Here is a tiny trained network, its code and every weight. The questions are about switching its units off for an input and a class, where a switched-off unit gives its printed mean instead of its output.

import numpy as np


def w(rows, s, z=0):
    codes = np.array(rows[::2]) - 128.0
    scale = np.full(codes.shape[1], s)
    scale[-1] = z or s
    return codes * scale


def f(y):
    return np.maximum(y, 0)


def log_softmax(a):
    a = a - a.max(-1, keepdims=True)
    return a - np.log(np.exp(a).sum(-1, keepdims=True))


def net(x, mask):
    res = np.array(x, float).reshape(1, 5) / 4 @ E
    y = f(res @ A[0][:, :-1].T + A[0][:, -1])
    res = res + np.where(mask, y, B[0][:, -1]) @ B[0][:, :-1]
    return log_softmax(res[-1] @ U[:, :-1].T + U[:, -1])


A, B = {}, {}
E = w([
[155,218,225,18,74,178,104,146,206],'x0',
[234,158,145,177,158,156,41,100,37],'x1',
[23,199,78,155,94,147,33,2,205],'x2',
[206,138,177,152,68,168,78,14,104],'x3',
[173,49,178,161,165,20,137,77,252],'x4',
],0.009)
A[0] = w([
[22,125,79,117,115,125,209,203,58,134],'N1',
[93,60,98,144,212,124,93,113,162,79],'N2',
[148,73,185,167,124,66,79,108,181,227],'N3',
[65,178,196,94,147,32,164,226,119,231],'N4',
[107,193,125,65,57,108,136,243,152,238],'N5',
[45,127,85,207,154,162,97,91,124,232],'N6',
[159,150,65,72,56,203,194,182,99,246],'N7',
[199,93,87,155,193,167,212,199,5,159],'N8',
[107,35,137,167,201,84,63,81,152,247],'N9',
[52,135,116,131,163,145,42,68,192,148],'N10',
[231,72,146,206,203,68,122,198,85,192],'N11',
[104,206,164,99,84,97,172,147,220,155],'N12',
[102,161,86,160,185,131,127,33,133,70],'N13',
[183,160,159,123,150,88,142,195,144,42],'N14',
[105,1,84,143,194,98,98,126,177,254],'N15',
[132,108,195,77,55,152,109,15,196,193],'N16',
],0.0097,0.0049)
B[0] = w([
[75,152,208,115,152,144,125,117,170,226],'N1',
[142,166,67,214,98,128,138,97,146,171],'N2',
[196,122,85,112,119,138,164,63,219,212],'N3',
[108,46,154,46,210,137,163,38,206,222],'N4',
[97,111,204,70,185,232,159,19,175,217],'N5',
[41,182,87,139,150,107,73,155,92,213],'N6',
[56,166,210,173,172,209,79,94,126,209],'N7',
[92,65,192,163,181,147,28,173,119,250],'N8',
[168,163,51,232,46,91,161,58,136,219],'N9',
[144,196,37,137,170,132,66,74,154,207],'N10',
[208,51,97,61,186,81,8,61,164,249],'N11',
[167,88,124,27,186,144,184,75,160,199],'N12',
[83,178,99,146,177,69,102,207,107,179],'N13',
[88,82,171,62,199,161,107,34,228,172],'N14',
[149,189,81,255,129,95,129,113,121,228],'N15',
[204,74,203,192,132,141,52,81,100,221],'N16',
],0.0087,0.017)
U = w([
[75,140,102,166,70,107,209,208,148,3],'0',
[196,69,106,134,145,84,109,112,160,210],'1',
[109,128,93,141,164,164,60,144,64,164],'2',
[128,190,170,150,114,190,101,87,110,215],'3',
[134,86,158,32,171,117,144,121,163,174],'4',
[91,192,9,129,153,93,142,122,167,36],'5',
[128,136,170,181,84,107,208,171,85,3],'6',
[52,92,123,167,183,124,186,170,143,133],'7',
],0.013,0.0075)

Each question gives the input, the list of numbers given to net, and the class t.
The units are the neurons (one row each of A and B). Each row of codes is followed by its name. A weight is (code - 128) times the scale printed after its matrix; where a second scale follows, it is the last column's (A, B and U).
mask holds one flag per neuron, in row order. A switched-off neuron (its flag False) gives its mean, the last column of its row in B, instead of its output. The means were averaged over made-up inputs and are rounded, as every weight is.
A unit's drop is (log p(t) with every unit on - log p(t) with that unit switched off) / (log p(t) with every unit on - log p(t) with every unit switched off).
The circuit of an input: a set's keep is (log p(t) with only the set's units on - log p(t) with every unit switched off) / (log p(t) with every unit on - log p(t) with every unit switched off). Starting from the 12 units with the biggest drops (on a tie, the unit counted first), units are removed one at a time, each time the one whose removal leaves the highest keep (on an exact tie, the one counted first), for as long as the keep stays at least 0.8.
circuit, biggest first: the units of the circuit, biggest drop first
top k neurons: the k neurons with the biggest drops, biggest first
drop when u is switched off: that unit's drop, to one decimal
input [4,1,-6,-1,6], class 4: circuit, biggest first	[N14]
input [-4,-4,0,2,-2], class 7: circuit, biggest first	[N11, N16]
input [-1,-2,-2,-8,-6], class 4: top 2 neurons	[N4, N5]
input [7,-5,2,5,1], class 4: top 3 neurons	[N12, N15, N9]
input [-5,-1,2,7,-2], class 5: top 2 neurons	[N8, N7]
input [6,-3,4,8,2], class 1: top 3 neurons	[N7, N16, N12]
input [-3,-4,-3,-7,0], class 4: top 2 neurons	[N4, N5]
input [-4,-2,-3,-6,-8], class 7: top 4 neurons	[N7, N8, N12, N11]
input [-3,-4,7,7,-1], class 5: top 2 neurons	[N8, N10]
input [-5,-3,1,5,-8], class 2: top 2 neurons	[N5, N6]
input [-5,-7,1,1,-3], class 7: top 2 neurons	[N11, N1]
input [0,-4,7,3,8], class 5: top 2 neurons	[N10, N11]
input [1,7,1,7,1], class 1: drop when N5 is switched off	0.1
input [1,5,0,6,1], class 1: circuit, biggest first	[N7]
input [-2,-6,5,5,-6], class 2: drop when N14 is switched off	0.1
input [8,7,7,1,8], class 1: drop when N16 is switched off	0.6
input [0,1,7,0,6], class 5: drop when N6 is switched off	0.0
